In the rows, 128 means zero.
Facts:
[nuklor, kifle] Θ stegas
[truskul, zakleplas, tiro] Θ grostal
[grabis, meristuk, zutrom, gurim] Θ gatril
[fove, drosta] Θ drudem
[gruker, fumim, pledrilor, skozem, bruplu, kolo] Θ retrizuk
[reri] Θ bamas
[stufi, dobem, padrogram, sofiti, breku, kledrar, flastem, dibri, klokla, dredos] Θ tuplukli
[gravoplan, sestun, refen] Θ drato
[pobros, bradropen, mebre, drefom] Θ dragor
[zuvu, sodus, bugom, bruner, drapar, tize, taflan, flisigil] Θ lakluvu
[sipul, vaflil, duges, gratul] Θ skebrun
[klotolal] Θ tritrim
[lesuvo, mikel, dudrim, flovetel, stoplur, tramus] Θ giples
[drapli, plilim] Θ broflam
[trestano, tefli, brubrok, favil, trigel, grabibin] Θ marer
[gekli, tizin, mebo] Θ bitreban
[trebo, muzer, motol, lesker] Θ rasti
[plavon, tubri, rukluk, steti] Θ lustar
[rolutam, klatra, kedogras] Θ memis
[plake, neno, tadar] Θ brokal
[movus, grena, divar, drosku, grelin, lavefi] Θ vegitol
[plopla, dodur, dogregis, floke] Θ voflem
[vitrumen, raso, zaplir] Θ zurul
[brode] Θ bromuse
[droskozur, klodral, fleplabren, nitrata] Θ lista
[napumi, skaso, kavak, fluflek, flaklos, tramum] Θ trisem
[flaplaplem, diskil, dini, bozil, plibutir, megozes, griplin, tikezas] Θ gebe
[ruzar] Θ bribitror
[metratu, brulas, fiklu, bruse] Θ noplo
[nonis, kibram] Θ stire
[plivon, lonok, nenur, gigro] Θ drosesti
[mibra, zomol, zolor] Θ mutiskek
[votak, ziflon, rebe] Θ zogak
[tokek, flodrifil] Θ dudrudre
[netam] Θ lefibra
[vigratal, mitrus] Θ keplik
[drerer] Θ brofin
[fuflir, giful] Θ bugrabel
[groka, kaplir, reloplok, tibrar] Θ dufu
[magik] Θ flapla
[plofles, ranom, grudos, gedroge, lonagi] Θ plibrivis
[bradar, funum, katro, miplas, tistul] Θ stegru
[kofusir] Θ trivafo
[pudupus, grila, kogek, skitok] Θ drutro
[griklak, larik] Θ guben
[brimes, grarol, trurem, stasir] Θ risa
[skezis] Θ plistatri
[zotruk] Θ sefos
[trorepo, fegun] Θ suze
[voses] Θ skoser
[vasol] Θ zotredras
[digom, getir] Θ galimik
[sezor] Θ brevos
γ b <- nuklor, grabis, fove, reri, gravoplan, pobros, trestano, plavon, muzer, rolutam, tubri, napumi, tefli, tiro, plivon, netam, kibram, drerer, bradropen, dodur, rukluk, sodus, plofles, bradar, kofusir, sestun, grila, funum, sofiti, bugom, brimes, vaflil, kaplir, breku, gigro, plibutir, dogregis, dudrim, motol, mebre, grarol, dibri, stoplur, trurem, tize, zaplir, getir, dredos, drefom, mebo
γ a <- truskul, gruker, stufi, zuvu, meristuk, sipul, klotolal, lesuvo, drapli, gekli, trebo, kifle, plake, movus, zakleplas, dobem, plopla, vitrumen, mikel, neno, brode, droskozur, flaplaplem, ruzar, metratu, nonis, mibra, votak, diskil, tokek, grena, divar, brulas, zomol, vigratal, skaso, klodral, padrogram, lonok, fuflir, ziflon, groka, klatra, raso, mitrus, magik, pudupus, griklak, fiklu, nenur, tadar, dini, katro, bozil, kogek, bruner, miplas, bruse, refen, kavak, zolor, tizin, fumim, flodrifil, plilim, pledrilor, ranom, brubrok, skezis, drosku, giful, skozem, drosta, duges, floke, megozes, griplin, kledrar, lesker, grudos, skitok, flastem, gedroge, tikezas, zotruk, drapar, fleplabren, fluflek, bruplu, grelin, zutrom, flovetel, larik, trorepo, steti, flaklos, voses, lonagi, stasir, klokla, fegun, reloplok, tramum, favil, trigel, kedogras, vasol, digom, taflan, tramus, gratul, grabibin, lavefi, gurim, kolo, nitrata, tistul, rebe, flisigil, sezor, tibrar
α (each to the one after it):
nuklor kifle
fove drosta
meristuk grabis zutrom gurim
drapli plilim
trebo motol muzer lesker
rolutam kedogras klatra
plake tadar neno
tubri steti plavon rukluk
tiro truskul zakleplas
mibra zomol zolor
tokek flodrifil
brulas fiklu bruse metratu
kibram nonis
klodral droskozur fleplabren nitrata
bradropen drefom pobros mebre
dodur dogregis floke plopla
fuflir giful
raso zaplir vitrumen
mitrus vigratal
griklak larik
funum katro miplas tistul bradar
brimes trurem stasir grarol
nenur lonok gigro plivon
plibutir bozil dini tikezas griplin diskil megozes flaplaplem
refen gravoplan sestun
dudrim tramus stoplur lesuvo mikel flovetel
ranom gedroge lonagi plofles grudos
skitok grila kogek pudupus
fluflek flaklos kavak tramum napumi skaso
klokla breku padrogram dobem dibri flastem stufi sofiti kledrar dredos
fegun trorepo
reloplok tibrar kaplir groka
tize taflan zuvu bugom bruner flisigil sodus drapar
gratul sipul duges vaflil
grabibin trestano brubrok favil trigel tefli
lavefi drosku divar grelin movus grena
getir digom
kolo fumim pledrilor skozem bruplu gruker
rebe votak ziflon
mebo tizin gekli
truskul ζ [floke]
grabis ζ [reri, movus]
stufi ζ [skezis]
pobros ζ [tistul]
zogak ζ [lavefi, trigel, drapar, lustar, tibrar]
zuvu ζ [lustar, trivafo]
muzer ζ [broflam, flodrifil]
kifle ζ [funum]
rolutam ζ [tistul]
plake ζ [zotruk]
vitrumen ζ [fegun]
bamas ζ [divar, rukluk, skozem]
brode ζ [trisem, gurim, brevos]
droskozur ζ [dogregis, voses]
napumi ζ [bozil, grostal, movus]
vegitol ζ [giful]
metratu ζ [grostal]
tiro ζ [keplik, flisigil]
plivon ζ [fuflir]
suze ζ [bradar]
drato ζ [bruplu, drosta, dragor, bitreban]
brulas ζ [refen]
plistatri ζ [rasti, zurul, zotredras]
zomol ζ [fuflir, flapla, bitreban, nuklor]
vigratal ζ [kaplir]
lefibra ζ [grelin]
drerer ζ [drefom]
padrogram ζ [gratul]
bradropen ζ [giples, ziflon, plibutir]
sodus ζ [giful, keplik, tefli, movus, dufu]
voflem ζ [brevos]
magik ζ [galimik, plavon]
kofusir ζ [stire]
griklak ζ [tefli, bromuse]
sestun ζ [duges, lesker]
grila ζ [keplik, klotolal, lonagi]
lakluvu ζ [plofles, vaflil]
guben ζ [fuflir]
nenur ζ [rasti, stoplur]
tadar ζ [tistul, dodur]
dini ζ [broflam, giples, lesuvo, raso, kolo]
breku ζ [dudrudre]
gebe ζ [lavefi, gatril]
bruse ζ [divar, mebo, lonagi]
dudrim ζ [lavefi]
tizin ζ [drefom, skezis, bruner, larik]
fumim ζ [pudupus]
pledrilor ζ [kolo]
ranom ζ [kedogras, plibrivis, rebe]
drosku ζ [kledrar, drapli, stire]
griplin ζ [noplo, diskela, mutiskek]
fleplabren ζ [drapar, brubrok]
flovetel ζ [giples, drosta]
risa ζ [plofles, zurul]
trurem ζ [klodral]
stasir ζ [mikel]
reloplok ζ [drefom]
favil ζ [mebre]
tize ζ [bitreban, flaplaplem, vaflil, trivafo]
lista ζ [nonis, meristuk]
taflan ζ [plibutir, bruner]
tramus ζ [tikezas, zaplir, dibri]
grabibin ζ [sipul]
getir ζ [sezor]
bugrabel ζ [drudem]
[nuklor, trebo, movus, raso, bradar, kofusir, brimes, grudos, skitok, fleplabren, flaklos] τ 88
[truskul, trestano, bradropen, bugom, giful, kedogras, nitrata] τ 956
[grabis, drapli, vitrumen, neno, ziflon, funum, bruse, refen, dudrim, zolor, pledrilor, flastem] τ 209
[fove, kifle, plopla, mibra, diskil, mitrus, griklak, vaflil, breku, gigro, motol, brubrok, skozem, trorepo, steti, stasir, tistul] τ 255
[gruker, reri, votak, padrogram, fuflir, nenur, ranom, floke, megozes, grarol, voses, mebo] τ 243
[stufi, metratu, nonis, zomol, grila, lesker, gedroge, tikezas, tramus] τ 899
[gravoplan, klotolal, rukluk, grelin, klokla, drefom] τ 788
[pobros, muzer, zakleplas, tubri, mikel, ruzar, plivon, netam, vigratal, klodral, drerer, sestun, dini, katro, bruner, fumim, flodrifil, drosta, duges, fluflek, zutrom, dibri, trurem, reloplok, grabibin, lavefi] τ 491
[zuvu, dobem, tefli, tokek, kaplir, bozil, dogregis, tizin] τ 84
[meristuk, gekli, rolutam, sodus, pudupus, drosku, zotruk, bruplu, larik, fegun, tramum, trigel, zaplir, digom, gratul, rebe] τ 609
[plavon, tiro, tize, getir, sezor] τ 513
[divar, kibram, lonok, klatra, fiklu, plilim, mebre, kledrar, favil, tibrar] τ 395
[miplas, kavak, stoplur] τ 668

Known rows:
[ 81 120 116 139 125 143  91 143 112  76 129 146 162 151 114 102 154  95
 145 144 118 118 167 103 126  70 134  58  86 136]: kolo
[ 92 126 102 124 115 138 104 144 115  91 126 146 126 143 144  89 171 106
 143 104 109 113 157 109 149  88 132  56  93 123]: magik
[ 67  97  93 120 122 140 137 142 105 114 118 139 107 139 168 101 164 112
 139  96  96  75 138  97 176 145 177  85  82 102]: nonis
[ 75  99 106 138 148 146  98 156 112  83 146 149 173 139 119  94 156  98
 147 163 116 114 161 107 123  53 132  68  70 140]: refen
[120  97 100 138 119 152 118 144 115 129 141 140 110 183 176  91 179 108
 143  88  61  95 126  78 173 155 151  73  87  96]: drapar
[ 88 113  96 124 142 132 107 155 119 101 141 152 133 150 155  80 183 113
 141 129 102  97 151 106 155  77 128  79  85 123]: favil
[ 78 115  92 114 121 126 126 142 114 110 122 138  99 142 174  95 170 115
 142  84  94  87 144 102 176 131 151  72  91 110]: metratu
[104 116 110 128 124 139 113 133  95 110 125 144 105 142 151  95 181 104
 138 124 105 113 142 119 146  55 147  47 109 127]: drerer
[ 66 116 104 125 130 128 113 148 122  83 137 137 141 152 144 101 145 104
 138 133 106  99 166 103 159  91 135  79  69 134]: kavak
[ 88  98 114 134 127 143  94 141 100  94 128 143 157 129 119 115 162  94
 145 148 119 111 161 112 108  55 148  48  98 130]: klodral
[ 87 115 104 131 113 151 132 141  94 100 114 145  83 155 165  81 170 112
 133  91  97  98 127  97 186 122 168  59  90 108]: grarol
[ 92 109 116 131 125 134  88 136 109  94 130 144 154 137 121 109 171  95
 147 144 118 119 166 117 112  53 136  51 108 136]: fluflek
[ 81 103  96 131 122 145 126 141 107 112 116 152 109 151 161  83 181 113
 143  90  96  84 133  92 174 137 177  82  93 100]: gurim
[135 135 125 151  92 179  83 164 113  44 149 133 134 194 128  86 135  90
 127 123  94 167 162  87 139  78  79   7  69 140]: tize
[106 189  99 113 117 179 121 145 115 117 132 151 113 122 117  88 160  91
 141 166 111 107 140 160 157 131 124 154  89 116]: bromuse
[ 81 128 119 131 121 133 104 142 107  66 135 129 133 154 131 108 131  94
 129 153 114 130 172 117 143  49 114  46  84 155]: bradropen
[ 84 120 108 127 133 141  94 155 112  73 136 131 150 122 121  96 148  95
 148 130 120 144 167 114 116  66 111  25  88 139]: plake
[ 87 119 103 127 118 141 108 143 112  93 125 149 131 144 141  91 172 105
 142 110 108 106 156 105 150  94 143  66  92 121]: vasol
[104 197 102 116 119 177 119 144 115 121 134 150 114 122 118  87 161  91
 140 165 113 105 138 159 159 127 127 150  84 116]: dragor
[ 87 112  96 135 108 159 116 148 106  94 112 157 108 153 156  70 185 113
 141  76 103  94 131  85 175 142 167  71  84  95]: larik
[108 194 102 114 115 177 121 144 114 118 133 149 114 123 118  88 158  92
 143 166 112 104 138 160 158 131 122 152  89 117]: grostal

Rows:
No name comes twice in this set of rows, the named rows included.
[ 97 120 113 127 122 130  85 138 113  89 130 141 148 135 123 108 169  96
 144 137 120 122 170 122 111  42 120  42 111 138] -> reloplok
[ 83 106 108 144 127 152 126 139  94 102 120 149 104 158 156  85 167 106
 136 117 102 100 131  99 172  96 171  66  90 115] -> plofles
[130 118 114 135 113 145  86 150 125  88 155 130 148 176 143 106 158  95
 140 124  82 136 165  98 126  81  96  39  86 133] -> taflan
[ 82 117  97 123 110 143 122 144 110 101 115 144 101 148 160  84 178 114
 141  72  99  96 140  95 176 143 163  68  93 100] -> gruker
[ 64 109 111 141 136 140 124 142 103  84 136 138 130 161 142  98 134 101
 132 154 104 102 152 104 170  82 151  77  70 139] -> stoplur
[120  99 106 140 120 154 112 143 114 118 144 139 124 180 165  97 170 103
 143 101  65 104 138  81 157 128 143  61  84 107] -> flisigil
[ 86 112 102 126 117 140 111 144 112  97 123 148 121 147 151  88 173 107
 141 101 104 100 146 102 156 108 152  66  92 114] -> kogek
[ 75 117 117 134 127 135 115 138 105  75 131 132 130 157 135 106 135  97
 131 148 112 116 162 112 156  66 134  53  83 144] -> trestano
[ 92 101 105 128 116 134 112 128 104 119 114 156 117 155 157  99 197 110
 141 107 101  73 137 102 157 107 174  84 111 106] -> mikel
[123  96 109 141 124 145 104 135 111 132 144 139 130 174 160 110 181 100
 148 112  68 105 137  90 139 109 143  61 103 110] -> bruner
[ 44 120  97 125 135 132 124 142  97 100  97 159 110 123 146  77 189 120
 146  94 138  78 144 106 181 122 202  89  95  95] -> flaplaplem
[102 137 121 141 105 157  85 152 105  51 128 150 135 158 118  83 156  96
 131 136 125 143 161 111 132  40 109  27  87 144] -> rolutam
[ 96 111  92 117 126 131 120 139 106 129 120 143  96 132 173  88 197 115
 147  86  96  94 131 111 160 116 164  64 112 101] -> vigratal
[ 87 122 110 128 124 138  88 151 114  70 134 137 153 133 120  98 152  96
 143 134 122 135 172 115 120  58 113  35  88 140] -> brulas

Now the same nodes, written a new way:
Known rows:
[ 89 123 119 150 201 125 149 169  87 190 116 193 167 160 159 111 118 144
 151 134 152  87 145 131 113 168 106  87 173]: bradropen
[ 98 162  96 169 199 121 156 139 156 177 107 140 146 176 146 117 106 162
 158 102 174  90 150 158 112 159 103  80 142]: klodral
[100 155  96 160 200 119 156 135 158 175 107 144 143 177 145 114 107 162
 159  97 178  90 151 155 111 160 102  80 139]: fluflek
[103 166 108 159 177 108 154 158 164 176 115 158 150 158 124 157 105 169
 163 115 184  89 139 171 115 107  95  84 113]: tokek
[ 85 115 157 120 193 108 130 162  85 148 146 181 163 109 167 106 106 141
 167 187 176  87 127 131 121 155 105  88 168]: rolutam
[101  88 163 113  76 103  99  84 160  96 151 175 124 107 112 131 109 114
 159 175 142  90 101 118 131 100 132 132 106]: tadar
[129  84 127 125 129 126 101  77 164 103 134 146 123 123 116 122 135 102
 104 113  96  96 111  89 121 134 157 136 115]: fleplabren
[ 86 180 157 215 111 108 130 176  71 186 161 104 169  93 196 217 126 155
  90  83 101  89 160  68 156 176 164  77 188]: breku
[ 98  93 140 128 197 124 143 166  84 166 119 172 157 142 146 107 137 130
 131 131 132  91 137  98 117 163 137 114 170]: trurem
[ 96 113 120 136 184 105 127 146 160 159 122 191 129 147 137 114 121 129
 143 105 172  88 151 156 121 130 129  88 138]: tramus
[124  93 133 109 165 142 150 164 101 131 119 111 132 105 147 115 120 154
 150 128 158 120 112  98 119 141 122 136 139]: zaplir
[ 97  93 146 117 185 109 142 173  88 169 121 177 143 119 150 111 146 136
 138 132 167  91 143 129 125 135 140 126 167]: grabis
[128 115 100 120  98 104  82 103 162 103 153 153 136 103 115 180 138  84
 157 132 125  99 135 158 115  90 110 154 114]: magik
[112 186 128 117  82 131  78 139 103 118 152 123 159 108 111 132 155  88
 107 194  83 132 123 175 156 103 102 167 114]: zogak
[169  80 153 136 120 139 156  62 127  99 105 114  83 183 107 109 133 122
  78  89  92 166 127  70 117 159 177 140 136]: nitrata
[164  74 154  98 104 163 146 129  96  96 124 109 105 106 115 117 142 131
 113 112 101 165  87  68 117 137 160 167 120]: bradar
[168  76 150  99  69 120 126  84 167  92 130 109  85 106 106 145 129 130
 119  96 128 156  88  82 124  91 155 166  93]: grena
[136 186 124 114  80 146 102 138 107 112 145 107 149 113 112 135 125 111
 138 192  90 166 118 176 143 103  96 164 105]: stegru
[116  99 106 113 186 123  98 144  88 117 150 136 158 104 138 149 152  83
 156 149 103 107 132 105 112 135 114 159 161]: kofusir
[159  74 150  97  69 111  91  81 167  92 142 146  92 102 106 138 159  98
  93 102 102 116  93  82 131  91 170 167  96]: flovetel
[145 141  89 137 156 114 122  91 150 107 140 110 106 126 130 147 120  95
 158 109 137 140 150 140 112 130 117 113 140]: zotruk

Rows:
No name comes twice in this set of rows, the named rows included.
[ 88 112 125 118 198 106 143 175  97 188 121 194 159 121 169 110 127 150
 160 128 184  88 148 159 119 137 108  95 167] -> dudrim
[118 135 109 154 194 123 155 119 153 154 107 131 123 175 133 114 108 154
 148  97 161  95 147 130 114 158 119  82 139] -> katro
[ 94 108 107 129 186 112 109 126 168 145 129 174 143 124 145 112 118 121
 149 110 159  88 140 148 119 136 120  89 128] -> drosku
[104  77 179 114 164 112 146 117  71 104 138 168 121 152 123  97 123 112
 141 177 109 103 123  70 123 170 173 138 177] -> pobros
[142 120 108 116 183 123 143 156  80 124 137 110 136 116 141 146 130 107
 163 131 142 152 142 115 111 137 110 148 164] -> reri
[124  78 154 118 184 129 141 153  81 132 120 156 134 138 130 105 158 114
  99 124 104 108 128  76 119 161 167 150 167] -> muzer
[153  74 166 110 141 135 141 134  77 104 119 137 105 138 117 103 172 102
  76 121  88 148 118  68 124 159 180 166 166] -> sestun
[ 98  91 144 116 183 110 139 172  90 166 124 175 147 116 149 113 144 136
 139 134 163  91 138 126 123 133 135 129 162] -> grila
[144  91 124 117 134 126 141  99 163 106 118 114  95 127 126 113 116 138
 137  96 150 119 124 101 118 135 142 112 115] -> tramum
[123 120 113 118 103 115 129 137 171 123 131 125 131 105 119 158 108 156
 160 113 174  95 106 158 118  94 100 115  95] -> sipul
[110 127  94 130 186 133 138 113 169 135 122 123 145 131 134 126 107 154
 161 102 167  91 120 140 113 137 100  87 108] -> flaklos
[ 87 182 157 219  70 102 115 169 107 167 161 106 169  98 149 217 117 150
  80  78  96  88 160  69 162 149 167  78 156] -> padrogram

Now the same nodes, written a new way:
Known rows:
[162 153 120 115 100  84 117 173 147  87 152  87 126 107  98 141 110 171
 126 148 130 161  98 139  84 185 117 135 120 136]: reloplok
[113 112 114 100  82 115 145 111 161  26 168  45 154  76 157 123 160 155
  83 132 109 128 204 129 123 200 101  88  78 132]: sofiti
[145 144 107 114 134  92 126 182 139  84 159  82 142 117 124 127 114 171
 117 138 129 148 106 115 111 207 103 143 150 115]: fuflir
[143 124 128 120 116  86 135 169 140  48 136  71 142  96 114 139 145 171
 111 127 140 154 118 130 117 174 115 159 125 129]: drefom
[163 114 145 117 109 121 135 168 153  45 146  76 120 100 170 132 144 167
  93 107  95 149 159 118  78 202 123 112 120 145]: flisigil
[153 174 106 109 143 101 178 113 143  76 158  51  97  81 120 163 163 107
  62 124 112 143 123 137  76 172 136 126 130 108]: trisem
[144 186 118 109 131 105 183 110 139  84 162  61  90  67 111 163 148 124
  64 132 112 144 126 143  72 169 136 124 131 107]: risa
[155 145 104 116 119  96 117 172 160  83 155  73 124 120 122 142 132 159
 115 139 124 145 114 112  91 203 108 125 122 133]: lonok
[155 142 105 113 116  84 122 177 144  83 158  84 133 120 120 140 123 159
 121 136 128 148  98 121  97 198 105 135 133 127]: fluflek
[151 174 106 107 143 101 180 110 142  76 159  52  98  79 119 161 162 105
  61 125 112 141 123 137  76 172 136 125 129 106]: stire
[145 152 113 120 104  97 126 180 147  87 163  90 110 102 108 145 118 179
 110 151 136 135  99 118  81 197  98 129 127 131]: brulas
[154 139 103 115 109  85 125 177 144  78 164  85 126 115 121 143 126 157
 116 139 132 139  94 121  92 197  99 131 132 130]: mibra
[155 144 100 120 124  97 117 181 156  85 154  76 118 117 113 141 131 163
 111 144 133 137  99 107  87 201 101 130 122 130]: meristuk
[148 146 125 117  99  93 125 176 138  68 151  86 130 101 109 137 114 177
 111 150 130 162 111 145  87 187 117 137 132 133]: tizin
[131 146 134 119  97 114 136 162 163  50 161  73 121  95 148 145 132 177
  95 137 106 163 168 133  83 205 120 109 133 146]: flovetel
[151 174 105 108 142 102 180 110 142  76 159  51  98  80 120 161 162 105
  60 124 112 141 123 137  77 172 136 124 129 106]: zotredras
[144 156 119 116 117  95 123 178 137  93 151  88 134 110 109 134 106 182
 121 146 129 159 106 128  99 197 112 144 137 120]: ranom
[120 174 106 117 104  85 124 169 162  74 169  77 135 116 115 157 118 172
 122 155 125 177 136 140 101 205 114 129 154 139]: dini
[146 137 118 117 132  85 129 165 149  85 138  72 140 108 114 139 138 171
 128 122 134 148 114 108 127 184 109 157 120 120]: mebo
[142 137 119 119 144  94 126 170 151  86 129  67 140 110 110 134 140 178
 124 125 135 152 118 104 130 187 112 162 120 115]: funum
[150 139 105 119 114  98 123 178 152  70 160  76 119 112 124 143 134 161
 105 142 130 137 110 115  86 201 101 125 127 134]: sipul

Rows:
No name comes twice in this set of rows, the named rows included.
[128 129 122 116 114 104 137 176 133  40 154  77 147 108 148 133 132 169
  95 133 120 163 138 141 103 202 115 138 155 127] -> grelin
[122 154 108 118  91 112 129 165 141  96 151  94 105 112 121 160 128 178
 105 142 127 141 112 127  76 199  99 127 115 131] -> tadar
[129 124 125 120 121  89 144 169 135  53 145  77 141  97 128 140 143 174
 108 122 139 144 121 121 125 184 104 159 137 120] -> gravoplan
[147 142 110 113 127  97 120 175 143  77 147  75 143 121 125 132 124 165
 115 137 122 160 117 125 105 201 115 139 136 123] -> votak
[142 150 118 120 102 100 128 176 150  79 163  86 113 101 117 145 121 179
 107 148 131 141 112 120  81 198 103 125 127 133] -> droskozur
[158 112 152 117 106 129 139 159 159  31 146  69 125  97 186 133 151 166
  87 102  81 160 188 125  80 205 133 104 122 151] -> drapar
[142 153 125 117 106 105 125 165 163  77 157  76 121 105 129 144 125 176
 112 139 111 160 145 124  86 203 118 116 125 140] -> favil
[146 152 115 116  98  86 129 176 142  87 168  95 120 103 112 144 112 175
 118 146 133 141  98 126  86 194 100 130 133 130] -> griklak
[123 117 105  95  86  95 139 118 148  53 169  59 164  86 138 118 141 153
 107 132 119 126 165 130 133 193  96 106  82 119] -> dibri
[130 141 142 124 102 103 144 152 169  57 151  71 119  84 135 153 148 184
 109 122 117 150 166 115 105 188 115 127 116 144] -> napumi
[144 151 119 116  97  91 132 171 144  80 167  92 122 102 120 145 115 174
 114 142 126 146 111 130  87 197 105 127 133 133] -> kifle
[151 135 116 116 120  78 132 163 153  84 149  78 133 106 116 146 140 165
 131 119 133 139 109 108 120 182 103 149 117 127] -> tubri
[130 149 126 117 114  95 138 179 130  75 165  92 139  98 128 130 105 187
 111 142 127 153 119 131 105 204 107 141 157 119] -> zomol
[157 127 152 117 104 108 140 178 126  68 149 100 125  91 145 126 113 189
 106 118 112 150 122 129  85 194 117 137 136 128] -> zuvu

